arr =
[[144, 173, 155, 90, 124, 107, 82, 86, 160, 137],
[121, 139, 180, 160, 153, 92, 144, 140, 99, 169],
[102, 148, 160, 82, 137, 112, 157, 113, 170, 138],
[155, 90, 112, 121, 126, 83, 133, 140, 111, 83],
[76, 149, 100, 113, 98, 127, 155, 167, 151, 119],
[119, 116, 114, 77, 154, 163, 101, 175, 103, 161],
[162, 139, 80, 97, 183, 118, 157, 108, 109, 142]]
arr[0][0] = 144
arr[:, 2] = [155, 180, 160, 112, 100, 114, 80]
arr[-2][5] = 163
arr[2][-4] = 157
arr[:, -1] = [137, 169, 138, 83, 119, 161, 142]
arr[-4][1] = 90
arr[1][8] = 99
arr[-4] = [155, 90, 112, 121, 126, 83, 133, 140, 111, 83]
arr[:, -6] = [124, 153, 137, 126, 98, 154, 183]
arr[0][-3] = 86
arr[-7][4] = 124
arr[5][-2] = 103
arr[-5][-1] = 138
arr[-7][8] = 160
arr[2][0] = 102
arr[-1][-5] = 118
arr[1][-8] = 180
arr[-4][-7] = 121
arr[-5][-2] = 170
arr[-2] = [119, 116, 114, 77, 154, 163, 101, 175, 103, 161]
arr[-3][9] = 119
arr[-7] = [144, 173, 155, 90, 124, 107, 82, 86, 160, 137]
arr[:, 7] = [86, 140, 113, 140, 167, 175, 108]
arr[-1] = [162, 139, 80, 97, 183, 118, 157, 108, 109, 142]
arr[-3] = [76, 149, 100, 113, 98, 127, 155, 167, 151, 119]
arr[-1][1] = 139
arr[-5][4] = 137

B =
[[176 159 130 135 123 124 120 122 115]
 [ 85 101 118 137 177 109 105 109 188]
 [163 149 129 134 128 122 123 120 123]
 [183 166 135 139 124 123 115 120 115]
 [181 168 139 146 128 120 113 117 121]
 [ 92 110 122 143 178 107 100 106 189]
 [ 84 102 119 140 179 108 104 108 190]
 [ 83 100 113 134 175 112 111 112 186]
 [154 138 123 127 129 124 125 123 122]
 [ 88 106 120 141 179 108 102 107 190]]
Rows and columns are counted from 0.
(0, 0)	176
(0, 8)	115
(8, 1)	138
(0, 7)	122
(3, 1)	166
(1, 8)	188
(5, 5)	107
(6, 2)	119
(5, 3)	143
(2, 0)	163
(1, 1)	101
(0, 3)	135
(5, 0)	92
(9, 3)	141
(1, 6)	105
(6, 8)	190
(0, 2)	130
(8, 5)	124
(6, 4)	179
(0, 5)	124
(2, 7)	120
(1, 2)	118
(5, 4)	178
(9, 7)	107
(2, 1)	149
(6, 7)	108
(4, 4)	128
(4, 3)	146
(8, 3)	127
(0, 1)	159
(9, 5)	108

A = [147, 128, 140, 155, 128, 111, 184, 146, 137]
A[0] = 147
A[4] = 128
A[6] = 184
A[-7] = 140

a =
190  106   93  136  172   70  142  185  108   79   96  101  128
153  179   74   83   93  177   67  185   67  139  157  157  101
 89  184  134  170  185   78  189  120  155  125  151  101   77
106   90   72  159  113  146   88  145   81   96  130  103  184
187   67  121  184   99   91  166   68  148  183  159  106  173
112   98   77   99  127  135  128   74  135   75   79  115  113
189  171   85  177  140  147   75   86  131   80  155  134  181
134  168  162  177   82  182  158  153  183  158   69  123  149
188  147   89  105  104  112  147  190  162  143  131  159  102
161  130  151  101   67  183  142  189  135   84  163  183   78
182  124  110  132  131  125   83  107  114  111  112  138  154
166  101  173  176   70  127   81  138  189  127  148  123   69
105  118   90  164  146  108  187  137  134  128   73  168   88
137  101   77  112  164   94  118  183   94   77  126   81   91
Rows and columns are counted from 0.
(0, 0): 190
(4, 7): 68
(6, 2): 85
(0, 12): 128
(11, 0): 166
(2, 6): 189
(2, 5): 78
(10, 6): 83
(1, 10): 157
(13, 10): 126
(0, 10): 96
(12, 4): 146
(3, 3): 159
(11, 11): 123
(1, 12): 101
(7, 7): 153
(11, 2): 173
(3, 9): 96
(9, 11): 183
(8, 12): 102
(6, 10): 155
(8, 11): 159
(7, 10): 69
(4, 8): 148
(7, 12): 149
(3, 12): 184
(2, 9): 125
(7, 9): 158
(3, 4): 113
(12, 12): 88
(7, 11): 123
(6, 3): 177
(0, 1): 106
(2, 7): 120
(9, 4): 67

m =
[[139, 139, 136, 137, 136, 139, 140, 135, 138, 138, 131, 139, 140, 137, 136],
[151, 146, 151, 151, 150, 143, 148, 148, 149, 147, 126, 148, 150, 151, 144],
[124, 120, 130, 126, 128, 119, 121, 125, 123, 122, 119, 122, 124, 127, 127],
[71, 85, 74, 70, 74, 97, 80, 75, 73, 80, 141, 77, 82, 70, 103],
[142, 146, 135, 141, 140, 146, 142, 142, 143, 145, 135, 144, 139, 139, 129],
[141, 145, 134, 140, 137, 145, 144, 140, 142, 143, 136, 144, 140, 138, 131],
[103, 106, 107, 104, 107, 108, 103, 106, 103, 105, 128, 103, 106, 104, 118],
[147, 149, 140, 147, 145, 149, 147, 148, 149, 149, 136, 149, 143, 145, 131],
[133, 136, 130, 133, 133, 138, 134, 135, 135, 136, 135, 135, 132, 132, 128],
[125, 124, 128, 127, 128, 123, 123, 127, 125, 125, 123, 124, 124, 127, 125],
[98, 100, 103, 98, 101, 103, 99, 101, 98, 100, 129, 98, 101, 99, 115],
[103, 108, 105, 101, 103, 114, 108, 103, 103, 105, 135, 105, 109, 102, 121],
[142, 142, 139, 141, 138, 142, 144, 137, 141, 140, 132, 142, 144, 140, 141]]
Indices start at 0.
row 0 col 0 = 139
row 8 col 2 = 130
row 6 col 5 = 108
row 8 col 12 = 132
row 0 col 1 = 139
row 6 col 14 = 118
row 12 col 5 = 142
row 4 col 11 = 144
row 1 col 12 = 150
row 1 col 10 = 126
row 4 col 7 = 142
row 3 col 9 = 80
row 2 col 4 = 128
row 8 col 4 = 133
row 12 col 8 = 141
row 11 col 14 = 121
row 1 col 7 = 148
row 8 col 5 = 138
row 7 col 1 = 149
row 2 col 11 = 122
row 6 col 10 = 128
row 8 col 6 = 134
row 5 col 4 = 137
row 1 col 13 = 151
row 3 col 6 = 80
row 0 col 10 = 131
row 9 col 14 = 125
row 4 col 5 = 146
row 5 col 1 = 145
row 2 col 1 = 120
row 8 col 3 = 133
row 6 col 8 = 103
row 1 col 2 = 151
row 4 col 3 = 141
row 4 col 13 = 139
row 3 col 10 = 141
row 7 col 13 = 145
row 5 col 13 = 138
